How the states are linked:
j598: ve>j792, ku>j807, za>j654, ba>j733, ni>j615
j265: ve>j926, ku>j58, za>j901, ba>j147, ni>j15
j849: ve>j610, ku>j106, za>j617, ba>j637, ni>j393
j970: ve>j281, ku>j85, za>j29, ba>j76, ni>j377
j672: ve>j260, ku>j143, za>j770, ba>j503, ni>j342
j894: ve>j156, ku>j653, za>j866, ba>j970, ni>j901
j272: ve>j370, ku>j176, za>j273, ba>j778, ni>j398
j592: ve>j617, ku>j993, za>j637, ba>j550, ni>j948
j176: ve>j398, ku>j733, za>j618, ba>j152, ni>j698
j743: ve>j536, ku>j873, za>j792, ba>j654, ni>j322
j409: ve>j462, ku>j849, za>j15, ba>j387, ni>j610
j844: ve>j918, ku>j999, za>j640, ba>j143, ni>j273
j76: ve>j400, ku>j156, za>j39, ba>j322, ni>j904
j156: ve>j904, ku>j901, za>j894, ba>j281, ni>j265
j931: ve>j532, ku>j157, za>j610, ba>j617, ni>j244
j615: ve>j873, ku>j29, za>j807, ba>j104, ni>j970
j922: ve>j681, ku>j918, za>j645, ba>j260, ni>j461
j483: ve>j645, ku>j640, za>j260, ba>j770, ni>j844
j649: ve>j618, ku>j502, za>j152, ba>j856, ni>j325
j993: ve>j948, ku>j353, za>j702, ba>j931, ni>j700
j700: ve>j175, ku>j489, za>j353, ba>j244, ni>j770
j873: ve>j322, ku>j970, za>j615, ba>j950, ni>j281
j400: ve>j29, ku>j904, za>j76, ba>j250, ni>j446
j610: ve>j931, ku>j393, za>j849, ba>j592, ni>j157
j645: ve>j922, ku>j844, za>j483, ba>j672, ni>j918
j456: ve>j473, ku>j654, za>j398, ba>j618, ni>j598
j387: ve>j58, ku>j637, za>j207, ba>j760, ni>j592
j948: ve>j106, ku>j700, za>j993, ba>j532, ni>j175
j207: ve>j387, ku>j224, za>j671, ba>j223, ni>j637
j671: ve>j207, ku>j550, za>j760, ba>j926, ni>j224
j393: ve>j157, ku>j50, za>j106, ba>j993, ni>j661
j703: ve>j143, ku>j323, za>j681, ba>j645, ni>j213
j325: ve>j733, ku>j536, za>j502, ba>j473, ni>j116
j322: ve>j250, ku>j281, za>j873, ba>j807, ni>j866
j15: ve>j409, ku>j617, za>j58, ba>j207, ni>j849
j536: ve>j116, ku>j322, za>j743, ba>j598, ni>j250
j760: ve>j671, ku>j462, za>j223, ba>j265, ni>j550
j502: ve>j325, ku>j743, za>j399, ba>j456, ni>j536
j918: ve>j461, ku>j273, za>j844, ba>j342, ni>j272
j473: ve>j399, ku>j598, za>j456, ba>j176, ni>j792
j446: ve>j85, ku>j926, za>j904, ba>j894, ni>j223
j353: ve>j700, ku>j503, za>j908, ba>j157, ni>j489
j106: ve>j393, ku>j175, za>j948, ba>j702, ni>j50
j143: ve>j342, ku>j213, za>j703, ba>j922, ni>j148
j792: ve>j743, ku>j615, za>j598, ba>j698, ni>j873
j926: ve>j223, ku>j15, za>j265, ba>j653, ni>j409
j398: ve>j456, ku>j698, za>j176, ba>j649, ni>j654
j532: ve>j702, ku>j244, za>j931, ba>j849, ni>j908
j281: ve>j866, ku>j377, za>j970, ba>j400, ni>j147
j309: ve>j152, ku>j473, za>j856, ba>j272, ni>j399
j904: ve>j446, ku>j265, za>j156, ba>j866, ni>j926
j175: ve>j50, ku>j770, za>j700, ba>j908, ni>j672
j250: ve>j39, ku>j866, za>j322, ba>j615, ni>j894
j653: ve>j901, ku>j207, za>j147, ba>j85, ni>j387
j342: ve>j640, ku>j148, za>j143, ba>j681, ni>j778
j223: ve>j760, ku>j409, za>j926, ba>j901, ni>j462
j617: ve>j849, ku>j948, za>j592, ba>j224, ni>j106
j654: ve>j598, ku>j950, za>j698, ba>j325, ni>j807
j550: ve>j224, ku>j931, za>j462, ba>j15, ni>j532
j148: ve>j778, ku>j309, za>j213, ba>j461, ni>j152
j58: ve>j15, ku>j592, za>j387, ba>j671, ni>j617
j399: ve>j502, ku>j792, za>j473, ba>j398, ni>j743
j856: ve>j309, ku>j456, za>j370, ba>j273, ni>j473
j39: ve>j76, ku>j894, za>j250, ba>j873, ni>j156
j489: ve>j770, ku>j681, za>j503, ba>j941, ni>j703
j661: ve>j941, ku>j260, za>j50, ba>j700, ni>j483
j770: ve>j672, ku>j703, za>j489, ba>j594, ni>j143
j698: ve>j654, ku>j104, za>j733, ba>j502, ni>j950
j323: ve>j213, ku>j370, za>j461, ba>j844, ni>j856
j462: ve>j550, ku>j610, za>j409, ba>j58, ni>j931
j681: ve>j703, ku>j461, za>j922, ba>j483, ni>j323
j702: ve>j993, ku>j908, za>j532, ba>j610, ni>j353
j213: ve>j148, ku>j856, za>j323, ba>j918, ni>j309
j157: ve>j244, ku>j661, za>j393, ba>j948, ni>j941
j618: ve>j176, ku>j325, za>j649, ba>j309, ni>j733
j85: ve>j377, ku>j223, za>j446, ba>j156, ni>j760
j901: ve>j265, ku>j387, za>j653, ba>j377, ni>j58
j152: ve>j649, ku>j399, za>j309, ba>j370, ni>j502
j640: ve>j844, ku>j778, za>j342, ba>j703, ni>j999
j104: ve>j950, ku>j39, za>j116, ba>j743, ni>j76
j999: ve>j273, ku>j649, za>j778, ba>j213, ni>j618
j50: ve>j661, ku>j672, za>j175, ba>j353, ni>j260
j778: ve>j999, ku>j152, za>j148, ba>j323, ni>j649
j503: ve>j489, ku>j922, za>j594, ba>j661, ni>j681
j273: ve>j272, ku>j618, za>j999, ba>j148, ni>j176
j950: ve>j807, ku>j76, za>j104, ba>j536, ni>j400
j116: ve>j104, ku>j250, za>j536, ba>j792, ni>j39
j807: ve>j615, ku>j400, za>j950, ba>j116, ni>j29
j147: ve>j653, ku>j671, za>j377, ba>j446, ni>j207
j224: ve>j637, ku>j532, za>j550, ba>j409, ni>j702
j866: ve>j894, ku>j147, za>j281, ba>j29, ni>j653
j260: ve>j483, ku>j342, za>j672, ba>j489, ni>j640
j637: ve>j592, ku>j702, za>j224, ba>j462, ni>j993
j594: ve>j503, ku>j645, za>j941, ba>j50, ni>j922
j908: ve>j353, ku>j594, za>j244, ba>j393, ni>j503
j370: ve>j856, ku>j398, za>j272, ba>j999, ni>j456
j377: ve>j147, ku>j760, za>j85, ba>j904, ni>j671
j29: ve>j970, ku>j446, za>j400, ba>j39, ni>j85
j244: ve>j908, ku>j941, za>j157, ba>j106, ni>j594
j461: ve>j323, ku>j272, za>j918, ba>j640, ni>j370
j941: ve>j594, ku>j483, za>j661, ba>j175, ni>j645
j733: ve>j698, ku>j116, za>j325, ba>j399, ni>j104

The rows follow the links: the fewer symbols apart two states are, the more alike their rows tend to be.

Each row is also shifted at random along 2 hidden directions that mean nothing.

Some states, each with a row of numbers:
j681
52 1 22 -32 1 20 1 24 -57 28 5 -15 -27 -22 35 -5 0 15 28 31 0 -15 13 9 30 24 -8 8 64 -27 -25 -64 1 -33 9 53 20 5 20 21 -10 0 38 29 32 -5 4 22 1 26 -26 14 -59 48 -7 3 41 7 14 3 -1 3 6 20 17 -22
j398
-61 -22 -5 -39 2 3 -18 -12 11 34 22 25 -29 16 -15 25 34 53 -9 -5 -19 14 28 1 -5 -1 -24 14 -12 -60 3 14 -43 6 26 -10 -2 -1 32 -35 16 18 50 -3 -4 18 13 -8 -16 -6 -52 -25 7 6 -25 39 17 -6 1 41 2 11 -13 -7 37 5
j15
24 8 17 63 1 -19 12 4 7 -37 -7 21 28 -1 -25 -3 -35 -40 0 -7 8 18 -31 1 -17 12 -9 -5 -14 54 8 59 22 -16 -21 -13 4 4 -39 46 1 0 -51 -20 25 7 -15 -8 -6 34 53 3 11 -37 -7 -27 -27 17 -18 -22 -1 -4 -14 22 -42 -5
j462
-16 -6 16 61 1 -32 14 5 3 -37 3 15 34 1 -36 15 -39 -40 -9 1 -8 23 -33 6 -23 19 -5 7 -9 58 19 83 5 -17 -27 -7 9 5 -43 49 14 0 -55 -10 27 9 1 -13 -10 36 59 -11 4 -48 -19 -14 -26 20 -25 0 1 -2 -9 28 -45 0
j223
61 12 -18 50 5 -17 20 -14 36 -26 -8 6 24 1 -15 -13 -10 -41 -19 -13 9 9 -28 8 0 -19 1 -3 -31 49 0 31 26 28 -24 -28 -6 12 -31 1 -2 2 -55 -12 -23 4 -14 5 -9 -19 46 17 29 -24 7 -28 -34 -9 -7 -29 -10 -9 -9 -23 -36 16
j856
-66 10 20 -32 -6 -32 -14 2 -12 58 -11 32 -32 -12 -39 -7 19 58 -3 7 9 30 30 6 -18 13 -20 -2 6 -53 3 81 -10 -23 19 7 11 17 27 3 -13 5 60 -3 26 16 -12 -1 -19 38 -56 16 -10 -46 -27 32 28 19 -25 7 -9 -2 -30 33 38 -13
j592
-28 -21 -7 65 -2 -9 10 -11 -11 -50 19 17 33 10 -14 23 -29 -49 -10 10 -25 16 -38 -9 -15 -1 -9 13 4 57 17 36 -17 3 -26 5 5 -3 -36 20 28 5 -50 6 -6 9 15 -10 -14 -4 58 -28 -12 -9 -20 -19 -22 -3 -6 14 4 5 -10 -2 -44 -7
j148
45 9 -15 -35 -1 -10 -4 -12 -28 40 -9 6 -27 -21 -14 -11 40 39 -10 12 11 7 32 9 -1 -18 2 -4 26 -41 -8 19 1 21 16 22 15 8 28 -47 -20 1 50 22 -25 8 -12 7 -6 -20 -45 15 -27 -8 -17 21 38 -10 -8 -4 -3 -11 -12 -18 34 -16
j104
-60 -16 12 -37 6 -11 -17 12 55 21 11 -8 -6 27 -8 23 7 31 5 -26 -14 3 14 -7 -20 14 16 7 -55 -26 13 29 -35 -22 13 -46 -19 0 17 7 10 -8 20 -44 21 -16 6 -10 17 31 -23 -14 51 -19 29 27 -8 18 -9 31 1 2 23 19 19 22
j244
-28 0 25 30 -5 35 3 15 -46 -44 3 -10 22 -12 26 -5 -40 -42 23 26 0 -15 -23 -9 10 21 -15 -16 49 33 4 -71 16 -31 -14 46 14 -17 -15 52 1 5 -23 21 32 -7 8 -5 5 23 29 -13 -51 47 -2 -28 7 8 29 -13 18 1 3 20 -26 -19
j461
91 -11 -19 -41 -5 -18 -2 -9 -35 41 11 -4 -22 -11 -8 15 33 33 -13 19 -11 2 19 9 -6 -17 15 23 35 -35 -6 29 -25 27 21 30 18 12 20 -37 2 -11 44 37 -24 -9 6 2 5 -17 -39 -4 -37 -16 -6 31 36 -11 -16 25 -2 -1 13 -23 28 -21
j918
-46 -20 -10 -24 -10 -33 3 -10 -42 53 17 18 -31 -7 -25 29 30 41 -21 22 -17 16 20 17 7 -11 5 37 37 -43 -15 56 -37 11 15 35 19 24 19 -37 12 -6 51 29 -21 9 12 24 -7 -8 -32 6 -31 -24 -23 34 37 -3 -28 34 -12 0 0 -7 25 -22
j653
51 -22 -6 45 8 19 21 -13 51 -25 20 2 15 28 17 15 -15 -48 8 -23 -20 -9 -22 13 27 -8 -16 29 -35 40 -28 -68 -8 13 -18 -38 -20 0 -22 7 17 20 -51 -18 -13 10 18 23 -12 -26 37 1 38 55 7 -23 -38 -19 16 13 -5 7 3 -21 -30 21
j342
89 -23 6 -39 -6 -8 -3 15 -54 34 15 -9 -22 -5 5 22 11 31 -2 25 -24 -11 23 6 3 10 8 24 47 -30 -9 9 -37 -13 10 43 18 7 18 -5 12 -17 42 22 13 -8 7 11 9 17 -34 -9 -49 -1 -1 29 37 7 -8 36 -5 8 25 12 17 -18
j325
-10 10 -15 -40 9 48 -27 -17 30 25 -4 6 -20 8 22 -23 37 37 7 -16 11 -13 38 -15 18 -14 -23 -24 -23 -55 -6 -91 8 19 28 -21 -24 -22 42 -48 -21 27 45 -5 -25 14 -2 -11 -10 -41 -54 -6 23 64 -3 12 9 -23 35 -11 18 5 -20 -30 40 25
j654
1 22 7 -49 7 47 -35 2 37 17 -21 -1 -17 3 34 -37 28 39 17 -17 21 -17 28 -12 13 1 -17 -46 -27 -50 10 -92 28 -6 23 -34 -23 -26 36 -15 -30 16 42 -25 5 6 -11 -16 -7 -9 -54 2 34 56 13 2 8 -10 39 -26 20 -3 -16 -8 40 26
j594
-32 -3 -22 -6 -7 7 7 -8 -69 -7 6 -22 8 -22 18 6 10 -13 -14 30 -4 -15 0 2 7 -23 26 7 61 11 -6 -20 -4 26 -6 55 22 0 -3 -28 6 -24 4 50 -37 -17 3 4 18 -43 11 -4 -64 9 -1 -6 29 -12 4 4 -1 5 22 -26 -6 -29
j399
9 -5 -18 -50 3 20 -31 -17 24 27 0 8 -18 10 1 4 44 46 -6 -11 -4 2 34 -14 -9 -22 -8 -15 -17 -51 10 -18 -16 28 24 -21 -8 -17 29 -56 -5 11 47 1 -29 4 5 -18 -9 -34 -55 -26 19 15 -2 29 14 -14 12 18 4 0 -11 -26 40 11
j272
-84 25 7 -31 -4 -45 -7 -4 -18 52 -25 31 -33 -22 -51 -16 28 57 -12 4 24 33 30 12 -14 6 -9 -6 9 -47 2 105 7 -4 19 17 15 22 18 -20 -22 0 59 6 10 17 -14 5 -17 25 -52 28 -14 -64 -29 26 28 17 -35 -15 -13 -17 -23 18 40 -17
j649
-17 -16 23 -38 7 39 -20 2 1 29 13 23 -28 13 12 12 20 42 25 -3 -11 -1 34 -3 24 17 -49 9 1 -63 -15 -83 -32 -23 33 -4 -5 -8 46 -3 3 35 54 -10 24 26 17 6 -25 9 -64 -15 -2 68 -26 31 24 0 37 30 9 16 -33 13 43 8
j618
53 -20 8 -43 -2 18 -27 1 5 32 13 12 -21 11 -4 22 25 46 13 1 -23 5 32 -13 -3 12 -22 3 -5 -61 7 -27 -34 -10 27 -5 -3 -11 35 -15 11 10 58 -4 12 10 14 -11 -14 11 -57 -25 1 27 -8 38 28 1 20 31 6 12 -9 11 44 2
j844
24 -24 -3 -33 -12 -43 4 -4 -44 41 20 0 -25 -5 -27 36 26 40 -16 20 -18 14 16 13 -13 -10 23 37 38 -36 -8 91 -48 8 8 38 20 20 8 -30 18 -20 47 28 -8 -5 4 5 2 6 -28 1 -39 -54 -10 40 33 9 -39 39 -10 6 17 0 23 -26
j273
-26 25 1 -35 -3 -15 -12 -11 -21 50 -22 24 -34 -23 -19 -29 31 50 -4 10 22 11 34 9 4 3 -22 -11 15 -53 -10 26 15 -1 20 13 10 11 32 -26 -29 8 55 12 5 17 -14 11 -22 0 -49 26 -23 -18 -27 15 29 4 -9 -13 -6 -12 -31 6 40 -9
j948
40 27 7 36 -3 13 -8 7 -33 -49 -19 -11 33 -30 6 -27 -23 -34 -7 18 24 -2 -28 -23 -17 0 12 -42 33 45 32 1 47 0 -19 34 14 -21 -30 22 -14 -9 -34 23 1 -10 -17 -22 8 1 46 -2 -36 -4 1 -34 -4 2 8 -39 12 -14 5 2 -31 -17
j610
102 -2 -18 51 -2 48 -3 -13 -18 -66 10 -6 38 1 18 -3 -20 -57 1 10 -5 -15 -29 -20 6 -20 -5 -17 22 57 16 -73 20 27 -25 19 7 -26 -24 0 10 9 -48 24 -25 1 6 -19 -6 -41 49 -22 -24 49 -3 -36 -14 -21 38 -10 16 7 4 -38 -36 -8
j926
-7 5 -21 57 1 -11 29 -22 39 -26 -5 14 13 11 -13 -2 -13 -42 -8 -13 3 10 -23 11 5 -20 -10 11 -28 46 -19 12 17 19 -19 -28 -14 13 -29 -2 1 19 -56 -7 -30 11 -6 21 -8 -31 45 19 32 -5 -5 -26 -36 -12 -7 -14 -8 1 -18 -27 -36 15
j400
105 26 -15 -23 10 -8 -2 8 64 2 -22 -36 3 7 21 -18 10 -2 -8 -32 22 -22 1 -1 -6 -17 44 -22 -61 4 8 5 24 16 -5 -54 -21 2 -3 -21 -17 -23 -12 -35 -24 -32 -21 -5 29 -19 3 15 61 -23 59 -9 -28 -9 -10 -28 -1 -7 30 -16 -2 23
j698
31 29 -4 -55 5 12 -34 -2 35 24 -20 -8 -11 3 5 -26 32 42 -1 -17 17 -4 31 -18 -15 -10 7 -40 -37 -52 25 -8 18 7 22 -33 -14 -14 35 -34 -32 3 41 -19 -11 -11 -11 -25 2 -6 -50 -5 34 -6 8 16 4 -8 14 -21 14 -3 -4 -9 33 16
j700
-82 -24 10 22 -9 -3 3 14 -61 -29 22 -10 17 -9 4 28 -23 -24 3 27 -21 1 -20 -7 -3 7 8 15 53 28 4 7 -21 -11 -12 52 24 0 -24 29 30 -12 -11 38 17 -12 16 -6 7 22 29 -24 -53 0 -7 -5 16 13 -5 21 4 5 19 14 -21 -28
j532
-82 13 -15 63 -5 5 6 -18 -24 -44 -10 15 33 -15 -9 -12 -20 -43 -12 13 11 10 -30 -9 -7 -18 -4 -19 21 53 14 14 29 22 -24 27 15 -7 -31 0 -1 6 -42 25 -31 13 -5 -6 -12 -27 52 -5 -25 -9 -21 -33 -7 -11 3 -24 1 -1 -18 -22 -39 -15
j778
71 15 -13 -39 -3 45 -11 -16 -23 33 -15 9 -34 -10 25 -30 30 36 16 13 12 -11 32 7 32 -10 -33 -12 36 -54 -31 -102 18 6 31 22 3 -7 41 -40 -27 30 56 29 -15 15 0 16 -13 -34 -56 19 -33 69 -24 1 39 -23 34 -21 2 2 -32 -28 34 -3
j156
-128 2 18 31 5 -33 31 14 57 11 -6 13 4 17 -29 13 -23 -14 1 -27 4 15 -13 25 6 12 -7 30 -57 27 -25 58 8 -25 -10 -47 -18 27 -21 38 1 3 -36 -45 27 0 -3 25 -2 41 27 31 56 -41 11 -8 -42 23 -32 -5 -19 -11 -1 35 -17 25
j661
-86 -21 -14 14 -1 30 6 -5 -60 -19 21 -14 6 -7 33 16 -3 -21 5 31 -29 -18 -11 2 22 -9 -6 21 66 14 -21 -83 -17 11 -6 57 21 -7 -6 -12 23 -1 2 48 -17 -6 21 12 2 -30 14 -10 -64 57 -9 -6 21 -20 30 26 0 11 10 -23 -8 -23
j76
-64 16 -25 -11 10 -7 12 -4 70 9 -9 -19 -1 18 9 -17 16 -1 -13 -35 15 -7 5 13 4 -20 24 -4 -59 -3 -6 -3 18 27 0 -59 -23 10 3 -32 -12 -3 -17 -32 -31 -14 -9 12 12 -32 -1 22 61 -12 32 -5 -29 -12 -12 -15 -9 -1 14 -19 4 27
j473
-59 -11 -18 -42 2 -7 -21 -17 16 32 11 21 -19 8 -21 13 41 49 -14 -5 -15 15 28 -7 -16 -17 -3 2 -18 -54 15 41 -37 27 22 -13 -5 -4 34 -52 7 3 47 -6 -25 10 11 -13 -11 -24 -48 -16 16 -21 -5 38 12 -10 -7 31 0 1 -11 -17 39 1
j370
-108 18 15 -25 -3 -7 -7 -4 -15 55 -10 37 -37 -12 -29 -22 25 55 8 10 15 22 29 12 9 18 -43 0 13 -59 -14 28 7 -17 22 14 4 8 34 -7 -19 22 56 2 19 29 -7 16 -28 23 -53 22 -10 -7 -40 25 28 9 -10 -8 -7 -7 -41 20 40 -4
j175
-7 -31 4 10 -5 43 -1 11 -58 -37 19 -20 20 -2 38 22 -18 -32 17 25 -31 -27 -10 -9 15 7 1 14 65 23 -7 -94 -23 -9 -8 54 16 -18 -5 18 28 -5 -12 40 2 -11 24 -10 10 -11 25 -31 -61 66 -2 -9 18 -5 31 25 11 16 23 -2 -20 -16
j377
34 -21 5 32 10 14 23 -1 49 -17 21 -4 5 36 17 21 -18 -41 9 -27 -26 -11 -17 15 23 7 -18 37 -41 38 -32 -48 -19 -6 -19 -45 -20 7 -17 25 30 17 -47 -28 5 6 19 24 -7 2 32 0 51 44 10 -13 -39 -5 14 21 -1 15 7 -2 -26 27

Start, symbols taken left to right, then the state you end at.
Answer with the state's name.
-49 -12 -20 54 6 -47 29 -12 43 -13 11 25 13 17 -29 24 -10 -32 -26 -22 -13 21 -31 20 -4 -18 9 37 -42 50 -12 82 -11 25 -24 -35 -13 23 -35 -3 26 1 -51 -19 -28 9 4 16 -12 -19 50 10 44 -47 -2 -12 -39 0 -36 9 -18 -1 -2 -13 -35 13
ku za ku: j224
-98 22 -1 73 5 -3 24 -13 26 -30 -17 33 15 2 -14 -30 -29 -48 2 -6 25 14 -27 11 15 5 -35 -2 -19 49 -24 -8 41 -6 -22 -18 -11 9 -33 27 -17 28 -50 -16 0 23 -12 20 -27 -7 50 36 17 9 -26 -43 -30 -1 -3 -37 -10 -4 -45 -2 -35 7
ku ni: j702
-155 25 12 21 4 -13 24 3 66 13 -20 2 -6 11 3 -30 -15 -14 7 -29 25 3 0 20 22 8 -5 7 -64 12 -32 -7 33 -10 -8 -52 -26 17 -7 22 -19 11 -29 -44 14 1 -13 30 -5 13 16 45 62 -1 15 -20 -34 6 -8 -30 -17 -6 -17 11 -9 28
ni ku ni: j224
-178 35 0 12 14 -26 24 2 66 15 -24 6 -4 8 -14 -23 -4 -1 -8 -32 29 7 -9 21 10 4 5 4 -63 12 -19 41 36 5 -5 -62 -20 23 -8 9 -25 6 -25 -43 0 3 -17 29 -4 6 10 42 68 -29 15 -13 -32 4 -24 -31 -19 -10 -14 4 -9 28
ku za: j446
98 9 -20 -54 2 -7 -32 -6 28 25 -5 -10 -9 3 -10 -1 45 50 -22 -12 11 4 24 -20 -32 -19 32 -27 -28 -52 34 44 -15 29 23 -21 -7 -13 25 -56 -5 -12 45 -5 -28 -9 -6 -34 7 -22 -46 -22 22 -35 19 31 8 -9 -6 8 12 -8 10 -21 36 4
ku ni: j322
-89 17 7 72 5 40 24 -11 16 -31 -15 29 16 2 12 -33 -35 -56 24 -10 19 6 -25 9 42 11 -58 -7 -11 45 -39 -86 44 -15 -20 -15 -19 1 -12 40 -14 50 -50 -7 11 38 -4 27 -35 -4 40 30 11 64 -36 -44 -27 -9 29 -43 -1 3 -60 -2 -34 17
ve ba: j671
54 -25 1 -47 -1 -4 -30 0 5 32 17 8 -20 11 -18 27 31 47 -1 2 -20 9 28 -11 -15 5 -1 7 -5 -57 22 28 -45 -1 23 -5 5 -6 28 -26 14 0 51 -8 -1 2 10 -11 -4 6 -58 -27 9 -14 -8 43 19 10 -5 38 4 7 1 10 42 2
ni za za: j325
-97 -25 2 -30 4 -25 -8 5 57 18 20 -6 -11 29 -11 35 14 26 -8 -25 -20 -4 12 3 -15 -1 26 19 -58 -24 14 49 -41 -1 9 -51 -16 6 11 -11 22 -15 9 -44 3 -12 10 -7 10 11 -26 -24 60 -30 31 32 -19 11 -19 37 -2 2 27 9 19 20
ba za za ni: j322
-19 -9 20 -26 -5 21 7 12 -61 33 7 -8 -29 -8 17 4 -2 21 25 18 -9 -14 17 15 27 26 -17 22 58 -28 -32 -62 -15 -31 15 50 16 12 29 18 4 6 40 30 29 5 9 27 -5 20 -33 13 -51 45 -20 11 43 6 15 12 -5 10 -4 17 19 -20
ni ve: j148
32 -25 14 -42 5 3 -22 11 55 11 19 -28 -1 28 15 24 6 27 7 -26 -22 -19 16 -11 -12 8 21 5 -50 -28 21 -11 -36 -17 13 -50 -23 -8 17 3 18 -13 16 -36 15 -17 16 -21 17 21 -28 -28 55 9 39 28 -15 11 5 35 11 8 33 15 17 21
ni ku za: j156
23 13 19 -32 -6 -12 2 17 -68 34 -11 -15 -18 -27 6 -9 -5 17 16 28 9 -6 9 12 7 23 13 6 58 -21 -13 14 3 -28 3 54 23 7 11 20 -12 -16 35 30 24 -19 -8 16 15 35 -18 24 -62 -19 -4 8 39 15 -13 -9 -13 -7 11 30 15 -29
ve ni: j323
-5 8 -24 -13 -5 -4 6 -6 -64 -4 1 -22 1 -27 14 -3 14 -7 -17 31 6 -16 -2 -4 -5 -20 32 1 60 8 -7 -8 7 31 2 60 23 1 -5 -34 -4 -27 9 53 -28 -14 -5 3 20 -39 8 5 -62 -1 4 -9 26 -13 -2 -3 0 -6 27 -27 -2 -27
ku za: j645
-118 -21 11 77 0 3 21 -3 -2 -40 14 35 26 8 -20 20 -34 -48 8 5 -20 19 -28 0 6 8 -44 20 0 53 -10 4 -12 -9 -25 5 4 2 -31 42 23 28 -54 -4 10 34 14 11 -31 6 54 -14 -2 17 -32 -21 -26 8 -2 14 2 15 -30 8 -41 2
za ba: j15
162 -4 -21 39 7 37 18 -8 39 -38 5 -9 17 15 25 4 -9 -50 4 -22 -9 -19 -22 -1 27 -12 -2 1 -31 44 -24 -83 8 17 -14 -27 -23 -9 -19 0 8 17 -61 -15 -34 6 9 9 -2 -44 42 -4 33 57 14 -29 -34 -24 31 -12 3 11 1 -31 -30 20
ku za: j387
